Below are the code and all the weights of a small trained network. Each question names an input and a class and asks about switching units off, where a switched-off unit gives its printed mean instead of its output.

import numpy as np


def w(rows, s, z=0):
    codes = np.array(rows[::2]) - 128.0
    scale = np.full(codes.shape[1], s)
    scale[-1] = z or s
    return codes * scale


def f(y):
    return np.maximum(y, 0)


def log_softmax(a):
    a = a - a.max(-1, keepdims=True)
    return a - np.log(np.exp(a).sum(-1, keepdims=True))


def net(x, mask):
    res = np.array(x, float).reshape(1, 7) / 4 @ E
    y = f(res @ A[0][:, :-1].T + A[0][:, -1])
    res = res + np.where(mask, y, B[0][:, -1]) @ B[0][:, :-1]
    return log_softmax(res[-1] @ U[:, :-1].T + U[:, -1])


A, B = {}, {}
E = w([
[99,219,234],'x0',
[183,187,132],'x1',
[65,250,211],'x2',
[88,2,246],'x3',
[34,112,83],'x4',
[93,152,47],'x5',
[207,44,142],'x6',
],0.0062)
A[0] = w([
[177,99,127,151],'n1',
[139,147,182,218],'n2',
[123,170,58,211],'n3',
[132,185,193,187],'n4',
[119,149,147,162],'n5',
[47,84,142,254],'n6',
[82,86,122,241],'n7',
[138,153,49,214],'n8',
[171,97,128,168],'n9',
[205,74,116,210],'n10',
[250,77,109,224],'n11',
[136,137,68,212],'n12',
],0.014,0.0017)
B[0] = w([
[206,110,124,181],'n1',
[134,175,160,179],'n2',
[42,151,37,194],'n3',
[130,254,179,202],'n4',
[117,153,143,156],'n5',
[68,48,206,201],'n6',
[96,41,152,183],'n7',
[71,118,7,197],'n8',
[193,93,123,180],'n9',
[222,111,127,223],'n10',
[243,101,88,248],'n11',
[105,86,46,182],'n12',
],0.0087,0.011)
U = w([
[76,126,17,63],'0',
[70,38,194,139],'1',
[123,235,193,254],'2',
[247,88,109,57],'3',
],0.011,0.0015)

Each question gives the input, the list of numbers given to net, and the class t.
The units are the neurons (one row each of A and B). Each row of codes is followed by its name. A weight is (code - 128) times the scale printed after its matrix; where a second scale follows, it is the last column's (A, B and U).
mask holds one flag per neuron, in row order. A switched-off neuron (its flag False) gives its mean, the last column of its row in B, instead of its output. The means were averaged over made-up inputs and are rounded, as every weight is.
A unit's drop is (log p(t) with every unit on - log p(t) with that unit switched off) / (log p(t) with every unit on - log p(t) with every unit switched off).
The circuit of an input: a set's keep is (log p(t) with only the set's units on - log p(t) with every unit switched off) / (log p(t) with every unit on - log p(t) with every unit switched off). Starting from all 12 units, units are removed one at a time, each time the one whose removal leaves the highest keep (on an exact tie, the one counted first), for as long as the keep stays at least 0.8.
units of the circuit, in order: the units of the circuit, biggest drop first
k most important neurons: the k neurons with the biggest drops, biggest first
drop of u: that unit's drop, to one decimal
input [-6,2,2,3,5,-2,2], class 1: units of the circuit, in order : [n11 n6 n7]
input [-1,-2,5,3,3,-5,8], class 1: units of the circuit, in order : [n11 n6]
input [1,0,4,2,-3,-8,5], class 2: units of the circuit, in order : [n4 n2]
input [-2,8,-6,-2,0,4,0], class 0: units of the circuit, in order : [n8]
input [-6,-1,5,-7,-3,-2,5], class 0: 2 most important neurons : [n8 n3]
input [2,6,0,3,8,6,-1], class 1: 2 most important neurons : [n6 n11]
input [0,-5,8,3,2,6,2], class 1: 2 most important neurons : [n6 n7]
input [7,8,-1,-8,0,7,6], class 0: drop of n12 : 0.0
input [5,-6,6,3,-2,6,3], class 2: drop of n4 : 0.4
input [2,-4,-3,-5,-7,0,-2], class 0: drop of n8 : 0.2
